Here is a tiny trained network, its code and every weight. The questions are about switching its units off for an input and a target symbol, where a switched-off unit gives its printed mean instead of its output.

import numpy as np


def w(rows, s, z=0):
    codes = np.array(rows[::2]) - 128.0
    scale = np.full(codes.shape[1], s)
    scale[-1] = z or s
    return codes * scale


def f(y):
    return y / 2 * (1 + np.tanh(0.7978845608 * (y + 0.044715 * y**3)))


def softmax(a):
    e = np.exp(a - a.max(-1, keepdims=True))
    return e / e.sum(-1, keepdims=True)


def log_softmax(a):
    a = a - a.max(-1, keepdims=True)
    return a - np.log(np.exp(a).sum(-1, keepdims=True))


def net(x, mask):
    ids = ['ΔΛΦΩβγεζμξπστψ'.index(c) for c in x.split()]
    T = len(ids)
    res = E[ids] + P[:T]
    u = 0
    for l in range(2):
        r = res
        for j in range(2):
            rows = slice(4 * j, 4 * j + 4)
            q, k, v = (r @ M[l][rows].T for M in (Q, K, V))
            z = softmax(np.where(np.tri(T) > 0, q @ k.T / 4**0.5, -1e9)) @ v
            o = O[l][rows]
            res = res + np.where(mask[u + j], z, o[:, -1]) @ o[:, :-1]
        u += 2
        y = f(res @ A[l][:, :-1].T + A[l][:, -1])
        res = res + np.where(mask[u : u + 12], y, B[l][:, -1]) @ B[l][:, :-1]
        u += 12
    return log_softmax(res[-1] @ U[:, :-1].T + U[:, -1])


Q, K, V, O, A, B = {}, {}, {}, {}, {}, {}
E = w([
[123,64,154,24,151,199],'Δ',
[185,93,96,182,45,69],'Λ',
[201,241,142,38,107,106],'Φ',
[30,122,193,152,134,118],'Ω',
[189,91,38,187,115,145],'β',
[53,101,186,83,68,141],'γ',
[65,101,138,104,148,202],'ε',
[181,140,150,245,74,93],'ζ',
[253,20,254,108,25,193],'μ',
[65,242,87,207,242,92],'ξ',
[190,87,52,144,72,71],'π',
[196,62,83,128,219,65],'σ',
[50,100,137,105,127,183],'τ',
[176,70,92,190,220,88],'ψ',
],0.008)
P = w([
[159,168,131,161,188,255],'0',
[151,67,124,70,124,57],'1',
[146,88,137,85,130,63],'2',
[137,103,141,92,120,63],'3',
[140,112,149,100,123,68],'4',
[138,122,145,109,115,65],'5',
[132,132,152,116,116,64],'6',
[126,136,143,125,116,70],'7',
[130,140,137,118,113,76],'8',
[127,141,142,124,103,72],'9',
],0.0067)
Q[0] = w([
[126,72,213,54,100,255],'L0H1',
[239,69,73,157,53,77],'L0H1',
[89,220,99,122,144,130],'L0H1',
[194,62,141,153,81,97],'L0H1',
[79,117,147,134,119,113],'L0H2',
[44,83,84,122,168,146],'L0H2',
[137,96,118,128,95,134],'L0H2',
[81,124,114,100,187,138],'L0H2',
],0.0087)
K[0] = w([
[147,69,187,91,32,82],'L0H1',
[221,125,98,134,139,254],'L0H1',
[125,146,105,127,187,58],'L0H1',
[163,118,130,138,109,201],'L0H1',
[93,118,140,150,114,124],'L0H2',
[119,116,125,208,143,106],'L0H2',
[164,113,140,141,108,142],'L0H2',
[112,124,126,164,158,67],'L0H2',
],0.0091)
V[0] = w([
[103,131,139,254,194,145],'L0H1',
[112,124,32,219,81,228],'L0H1',
[133,66,41,124,246,155],'L0H1',
[86,102,230,115,86,128],'L0H1',
[96,162,131,157,94,108],'L0H2',
[164,138,107,61,117,175],'L0H2',
[125,92,121,62,120,97],'L0H2',
[91,167,150,244,127,154],'L0H2',
],0.0052)
O[0] = w([
[85,183,146,180,186,187,69],'L0H1',
[181,121,100,233,150,211,73],'L0H1',
[114,105,71,134,255,108,168],'L0H1',
[89,87,172,129,59,125,150],'L0H1',
[125,176,152,153,67,146,62],'L0H2',
[189,114,95,61,153,152,180],'L0H2',
[132,151,85,65,128,56,191],'L0H2',
[106,161,182,215,128,196,7],'L0H2',
],0.0054,0.0018)
A[0] = w([
[150,79,199,68,114,219,252],'L0N1',
[197,210,99,103,171,134,185],'L0N2',
[254,157,78,160,148,104,233],'L0N3',
[138,141,56,156,193,141,167],'L0N4',
[39,157,155,187,217,194,134],'L0N5',
[40,160,200,157,155,135,235],'L0N6',
[66,160,174,111,143,124,253],'L0N7',
[205,70,108,187,129,70,229],'L0N8',
[94,163,95,201,190,188,131],'L0N9',
[110,78,74,68,104,75,175],'L0N10',
[158,179,154,218,87,228,95],'L0N11',
[212,77,151,146,41,76,156],'L0N12',
],0.0076,0.0035)
B[0] = w([
[117,58,179,58,145,163,227],'L0N1',
[191,203,124,79,153,104,165],'L0N2',
[213,173,104,160,119,131,232],'L0N3',
[164,137,128,151,175,114,157],'L0N4',
[78,111,174,158,182,115,139],'L0N5',
[41,115,122,168,109,85,154],'L0N6',
[53,121,99,103,110,77,178],'L0N7',
[210,94,115,212,103,112,243],'L0N8',
[120,133,173,191,187,144,138],'L0N9',
[82,112,177,163,113,138,254],'L0N10',
[128,131,203,253,72,180,129],'L0N11',
[184,82,143,134,149,136,230],'L0N12',
],0.0075,0.005)
Q[1] = w([
[124,115,73,191,150,115],'L1H1',
[114,125,81,177,98,67],'L1H1',
[39,166,132,121,122,156],'L1H1',
[106,255,160,74,179,133],'L1H1',
[56,160,176,26,121,141],'L1H2',
[220,91,86,200,93,114],'L1H2',
[104,165,84,118,122,175],'L1H2',
[139,168,79,140,125,112],'L1H2',
],0.0078)
K[1] = w([
[106,134,132,181,193,163],'L1H1',
[81,184,144,162,149,182],'L1H1',
[77,93,104,141,98,63],'L1H1',
[123,161,70,107,125,2],'L1H1',
[68,113,123,93,136,86],'L1H2',
[225,180,154,145,143,184],'L1H2',
[69,167,136,164,157,85],'L1H2',
[141,170,107,124,147,119],'L1H2',
],0.0088)
V[1] = w([
[254,139,79,98,147,160],'L1H1',
[136,161,163,230,190,136],'L1H1',
[148,117,74,101,234,111],'L1H1',
[134,222,108,162,69,93],'L1H1',
[96,128,147,83,177,64],'L1H2',
[159,178,89,100,117,114],'L1H2',
[121,90,161,169,114,156],'L1H2',
[103,136,199,123,205,182],'L1H2',
],0.0085)
O[1] = w([
[125,81,135,82,241,55,162],'L1H1',
[73,157,163,122,170,217,254],'L1H1',
[104,143,26,150,255,131,136],'L1H1',
[147,164,166,66,120,133,16],'L1H1',
[71,115,45,91,77,109,104],'L1H2',
[177,132,99,78,141,123,70],'L1H2',
[93,120,183,203,147,128,192],'L1H2',
[43,152,159,89,108,59,170],'L1H2',
],0.0074,0.008)
A[1] = w([
[84,64,103,69,61,45,148],'L1N1',
[150,77,175,19,84,182,231],'L1N2',
[90,151,185,127,73,222,34],'L1N3',
[38,106,150,113,53,192,234],'L1N4',
[254,124,69,126,78,60,123],'L1N5',
[110,130,87,223,154,113,200],'L1N6',
[76,219,141,104,154,163,73],'L1N7',
[147,229,77,110,16,120,58],'L1N8',
[73,122,114,125,163,132,40],'L1N9',
[34,167,16,82,209,112,119],'L1N10',
[149,65,92,37,134,105,3],'L1N11',
[41,141,158,168,63,151,195],'L1N12',
],0.0061,0.0026)
B[1] = w([
[113,140,111,82,175,178,254],'L1N1',
[23,99,83,198,133,92,188],'L1N2',
[136,109,105,41,137,106,226],'L1N3',
[136,93,79,71,169,96,251],'L1N4',
[73,248,151,184,75,72,198],'L1N5',
[139,93,62,126,92,147,190],'L1N6',
[109,201,125,153,108,78,181],'L1N7',
[253,206,132,93,84,17,145],'L1N8',
[127,109,126,151,74,90,148],'L1N9',
[77,103,141,112,10,137,202],'L1N10',
[82,166,155,142,118,134,191],'L1N11',
[182,88,92,59,112,112,245],'L1N12',
],0.0065,0.01)
U = w([
[64,27,52,68,167,144,241],'Δ',
[193,120,78,67,64,129,198],'Λ',
[159,229,142,68,131,3,144],'Φ',
[150,117,113,158,94,206,192],'Ω',
[162,121,41,207,131,85,50],'β',
[153,132,179,143,128,148,220],'γ',
[132,189,81,75,153,207,6],'ε',
[99,173,168,154,170,130,26],'ζ',
[130,69,201,204,77,79,73],'μ',
[36,215,110,200,64,141,86],'ξ',
[220,92,116,64,231,136,17],'π',
[126,162,225,74,91,151,111],'σ',
[142,166,152,181,30,116,101],'τ',
[142,104,102,161,110,214,136],'ψ',
],0.0045,0.0017)

Each question gives the input, a string of symbols that net reads in full, and the target symbol t.
The units are the heads (4 rows each of Q, K, V and O) and the neurons (one row each of A and B). Each row of codes is followed by its name. A weight is (code - 128) times the scale printed after its matrix; where a second scale follows, it is the last column's (O, A, B and U).
mask holds one flag per unit, layer by layer, with each layer's heads first. A switched-off unit (its flag False) gives its mean, the last column of its rows in O or B, instead of its output. The means were averaged over made-up inputs and are rounded, as every weight is.
A unit's drop is (log p(t) with every unit on - log p(t) with that unit switched off) / (log p(t) with every unit on - log p(t) with every unit switched off).
The circuit of an input: a set's keep is (log p(t) with only the set's units on - log p(t) with every unit switched off) / (log p(t) with every unit on - log p(t) with every unit switched off). Starting from the 12 units with the biggest drops (on a tie, the unit counted first), units are removed one at a time, each time the one whose removal leaves the highest keep (on an exact tie, the one counted first), for as long as the keep stays at least 0.8.
units of the circuit, in order: the units of the circuit, biggest drop first
top k neurons: the k neurons with the biggest drops, biggest first
top k neurons in layer l: the k neurons of layer l with the biggest drops, biggest first
which heads matter: for each layer, one digit per head in row order, 1 if its drop is at least 0.15 and else 0, layers parted by /
input Φ Δ ξ β, target Φ: top 2 neurons -> (L1N5, L0N2)
input π Δ ψ π Δ π ζ Ω, target Δ: which heads matter -> 00 / 01
input μ σ ζ ζ Ω Δ μ Δ ψ, target μ: which heads matter -> 10 / 11
input ζ Δ π, target σ: units of the circuit, in order -> (L1H1, L0N11, L0H2, L0H1)
input Δ Δ ψ Δ μ ξ ζ, target β: which heads matter -> 00 / 10
input σ Δ Λ ξ ψ, target Δ: which heads matter -> 10 / 10
input π Δ Φ σ, target π: units of the circuit, in order -> (L1H1, L0H1, L1H2, L0N3)
input ζ β ξ Δ π Δ β ψ, target σ: units of the circuit, in order -> (L1H1, L0N11, L0H2, L0H1)
input Δ π ζ ψ Δ Δ π ξ β, target β: which heads matter -> 00 / 10
input Φ Δ ζ ψ, target Φ: which heads matter -> 00 / 11
input Ω τ π ζ ψ π, target Λ: which heads matter -> 11 / 10
input μ π π β Ω σ π, target μ: which heads matter -> 10 / 11
input ξ π Δ Ω π ψ Δ σ, target ε: which heads matter -> 11 / 10
input ζ Λ ξ π β, target σ: units of the circuit, in order -> (L1H1, L0N11, L0H2, L0H1)
input ζ Δ Ω, target Δ: top neuron in layer 0 -> (L0N2)
input ψ ζ γ σ β π, target ξ: top neuron -> (L0N9)
input β Δ Ω ζ π Ω π, target ζ: top 2 neurons -> (L0N11, L0N9)
input ξ ξ ζ Δ Φ Φ β, target ε: top 2 neurons -> (L0N6, L0N5)
input Δ Ω Ω, target Λ: top 2 neurons -> (L0N8, L1N8)
input Δ Λ Δ ξ ζ ξ, target ξ: top 2 neurons in layer 1 -> (L1N10, L1N7)
input Δ Δ Ω Δ Ω ψ Λ ζ π π, target β: top 2 neurons in layer 0 -> (L0N1, L0N8)
input Δ ζ π μ ξ Φ Φ ζ μ μ, target μ: top neuron -> (L0N12)
input Δ τ ε σ σ Δ Ω Ω, target Λ: which heads matter -> 10 / 11
input ξ ζ σ Φ Δ ζ Φ Δ Ω ζ, target ε: top 2 neurons -> (L0N5, L0N6)
input β Δ ξ ξ π ξ β, target ζ: which heads matter -> 11 / 11
input γ π Ω ψ, target τ: which heads matter -> 00 / 10
input ε Δ Φ, target Φ: top neuron in layer 0 -> (L0N2)
input Ω π β, target Λ: top 4 neurons in layer 1 -> (L1N8, L1N3, L1N12, L1N4)
input Φ ψ π Φ, target Φ: top 2 neurons -> (L1N5, L0N2)
input π π π ε ξ μ ζ, target π: top 2 neurons in layer 0 -> (L0N3, L0N10)
